Read these off the table that follows.
1) Report the 2nd entry on the diagonal from the top-right corner.
2) Report the 1st entry in reading order.
3) Report the third entry, reading row by row.
4) Report the 3rd entry on the main diagonal.
5) Report the top-right entry.
6) Report the entry directly below the smallest entry.
7) Report the bottom-left entry.
8) Report the largest entry in the last row.
[[127 142 143 127 131 128 125 135 140 128 136 135 129 126 124 122]
 [118 133 134 137 122 138 115 128 125 137 130 124 115 134 128 124]
 [110 123 134 142 127 132 108 138 128 131 128 132 114 128 133 128]
 [139 134 131 118 134 121 140 129 136 122 131 133 141 124 124 127]
 [127 114 109 132 120 135 128 115 109 134 117 114 120 135 133 133]
 [128 130 141 124 142 113 130 146 147 114 135 148 141 115 127 129]
 [135 143 133 123 123 135 132 120 129 135 132 122 128 134 122 122]
 [133 145 139 123 127 132 131 126 135 132 135 128 130 131 122 121]
 [126 133 128 131 120 138 123 121 122 137 128 119 119 136 127 124]
 [134 141 121 127 109 150 129 103 111 149 126 102 115 148 123 120]
 [128 133 130 128 125 132 127 125 127 132 129 125 125 131 126 125]
 [146 127 113 115 125 129 148 111 119 128 123 117 138 132 125 130]]
1) 128
2) 127
3) 143
4) 134
5) 122
6) 125
7) 146
8) 148

Questions about the row below.
1) Which number is the entry just right of 119?
2) Which number is the entry just left of 117?
142  148  119  101  122  117
1) 101
2) 122

Read these off the array that follows.
1) The fourth entry in reading order?
2) The top-left entry?
3) The last entry, reading row by row?
4) The 2nd-last entry, reading row by row?
5) The entry in the bottom-left corner?
6) The 2nd entry on the main diagonal?
7) The smallest entry in the first row?
8) The entry directly below the largest entry?
[[131, 140, 118, 151],
 [128, 118, 140, 106],
 [130, 132, 126, 135],
 [125, 117, 138, 108],
 [126, 118, 136, 115],
 [128, 127, 126, 127],
 [129, 127, 128, 128],
 [127, 138, 117, 147],
 [129, 119, 139, 109],
 [128, 127, 126, 129],
 [128, 132, 125, 136],
 [132, 131, 126, 137],
 [127, 131, 123, 136]]
1) 151
2) 131
3) 136
4) 123
5) 127
6) 118
7) 118
8) 106

Read these off the row that follows.
1) The entry just right of 111?
2) The third entry from the right?
3) The first entry?
114  111  142  106  155  130  133  107
1) 142
2) 130
3) 114

grid =
[[144 118 125 108 115]
 [122 137 148 139 112]
 [138 131 136 119 103]
 [119 135 149 146 126]
 [126 137 146 135 107]
 [120 137 149 143 119]
 [130 136 143 129 103]
 [144 122 129 110 110]
 [134 134 140 124 102]
 [142 127 132 114 105]]
Indices start at 0.
The entry at row 2, column 1 is 131
The entry directly above the smallest entry: 110
Read off the entry directly above 107.
126
Read off the entry directly below the smallest entry.
105
Read off the entry in the top-right corner.
115
Read off the entry in row 0 and column 2.
125
The entry just right of 120 -> 137
Read off the top-left entry.
144
Read off the entry in row 2 and column 0.
138
The entry at row 1, column 0: 122
Read off the entry in row 0 and column 1.
118
Read off the entry just left of the smallest entry.
124

X =
[[129 129 130 128]
 [146 139 130 115]
 [132 123 134 127]
 [132 131 130 125]
 [140 121 153 127]
 [132 131 129 125]
 [138 138 144 126]
 [136 120 140 126]
 [133 122 136 127]
 [143 115 156 125]
 [130 129 128 126]
 [147 143 133 115]]
Which number is the top entry of the column that holds the largest entry? 130
The entry directly above the largest entry is 136
Which number is the smallest entry in the last row? 115
The fifth entry, reading row by row -> 146
The 2nd entry, reading row by row is 129
The 1st entry, reading row by row is 129
Which number is the 2nd largest entry? 153
Which number is the entry just right of the largest entry? 125
The second entry from the end, reading row by row is 133
The entry in the bottom-left corner is 147
Which number is the maximum? 156
Which number is the second entry on the diagonal from the top-right corner? 130
The first entry in the row that holds the largest entry: 143

Questions about the table below. Indices start at 0.
1) Read off the entry at row 0, column 1.
2) Read off the bottom-right entry.
3) Read off the entry in row 2 and column 1.
4) Read off the entry directly above the smallest entry.
5) Read off the entry in row 1 and column 0.
6) Read off the bottom-left entry.
7) Read off the entry at row 0, column 0.
8) Read off the entry at row 2, column 0.
[[130 130 126 127 129 129 130 130 129 126 127 130 129 130]
 [124 123 131 130 116 143 126 129 134 127 133 122 117 124]
 [131 131 125 126 132 128 131 130 130 126 125 131 132 131]
 [128 128 127 127 127 130 128 128 128 126 127 128 127 128]
 [121 121 134 133 128 110 119 117 114 136 131 123 127 121]
 [131 132 125 126 135 121 130 128 125 127 124 132 135 131]
 [126 126 127 127 127 124 125 124 122 126 126 126 127 126]
 [107 106 143 140 106 122 108 109 112 141 143 107 105 107]]
1) 130
2) 107
3) 131
4) 127
5) 124
6) 107
7) 130
8) 131

arr =
[[135 126 126 120 141 131 127 116 127 138 140 120 117]
 [127 124 120 135 112 137 128 127 126 127 146 145 119]
 [112 140 140 127 134 129 133 152 129 134 138 129 142]
 [135 127 127 119 142 129 127 116 127 138 141 121 118]
 [113 141 138 128 134 128 133 151 130 135 137 128 143]
 [119 122 132 123 116 101 133 134 129 137 124 137 130]
 [130 126 143 120 129 122 114 126 131 140 117 121 115]
 [124 122 121 135 112 137 130 129 127 126 145 144 117]
 [114 141 139 126 134 128 132 149 130 134 137 128 142]
 [113 140 139 127 134 124 132 150 130 135 139 128 140]
 [117 117 109 123 131 139 112 130 123 135 125 128 137]
 [113 141 139 127 133 126 132 150 131 134 137 128 142]
 [114 140 140 127 133 129 132 151 130 135 138 128 142]
 [127 110 115 147 127 115 127 134 124 110 142 125 114]]
Indices start at 0.
The entry in the top-left corner -> 135
The entry at row 0, column 2: 126
The entry in the top-right corner -> 117
The bottom entry of the column that holds the smallest entry: 115
The entry in row 0 and column 1: 126
Find the entry in row 2 and column 1.
Answer: 140
Find the bottom-right entry.
Answer: 114
The entry in row 1 and column 0 -> 127
Find the entry directly above the smallest entry.
Answer: 128
Find the entry just right of the largest entry.
Answer: 129
The entry in the bottom-left corner: 127
The maximum -> 152
Find the entry in row 1 and column 1.
Answer: 124
The entry just right of the smallest entry -> 133
The entry in row 2 and column 0 -> 112
Find the bottom entry of the column that holds the largest entry.
Answer: 134
Find the entry just left of the largest entry.
Answer: 133
The entry directly below the largest entry -> 116
The minimum -> 101

Read these off the row that follows.
1) Give the entry just right of 129.
2) Give the 1st entry from the left.
[121 123 104 108 149 129 116 115]
1) 116
2) 121

Read these off the array that follows.
1) The entry in the bottom-right corner?
2) The bottom-left entry?
3) The 3rd entry in reading order?
4) The entry directly above the smallest entry?
5) The third entry on the main diagonal?
6) The entry directly below the smallest entry?
7) The 2nd entry, reading row by row?
8) The entry directly above the largest entry?
[[104 115 110 125]
 [147 114 105 125]
 [139 109 119 114]
 [124 125 114 101]
 [115 130 124 135]
 [104 118 152 137]
 [148 117 131 112]
 [119 156 123 105]
 [148 115 104 124]
 [142 116 105 135]
 [105 117 127 157]
 [141 124 140 145]
 [106 133 147 148]]
1) 148
2) 106
3) 110
4) 114
5) 119
6) 135
7) 115
8) 135

Read these off the matrix that follows.
1) Give the entry just right of the smallest entry.
2) Give the entry just right of the largest entry.
((122, 156, 125, 132, 126, 133, 128, 130, 130), (132, 124, 132, 122, 141, 118, 131, 131, 125), (136, 117, 129, 117, 123, 131, 125, 122, 139), (132, 134, 127, 117, 127, 130, 126, 129, 144), (125, 110, 128, 128, 135, 127, 129, 128, 125), (131, 121, 129, 122, 134, 128, 131, 119, 129), (125, 134, 128, 134, 131, 124, 132, 135, 128), (132, 136, 127, 126, 116, 133, 126, 127, 140), (130, 107, 130, 140, 118, 121, 131, 137, 130), (129, 127, 129, 128, 131, 124, 131, 131, 131))
1) 130
2) 125

[[124 132 133 125 129 125 131 125 130 122 131 149 125]
 [124 130 130 125 129 126 133 124 132 126 132 146 124]
 [124 132 131 124 132 126 129 127 129 123 131 150 127]]
Rows and columns are numbered from 0.
The entry directly below the centre entry is 129
What is the entry at row 2, column 0?
Answer: 124
The entry in the top-right corner -> 125
The entry in row 0 and column 0 -> 124
What is the entry just right of 122?
Answer: 131
The entry directly above the centre entry: 131
What is the entry at row 1, column 1?
Answer: 130
What is the entry in row 2 and column 1?
Answer: 132
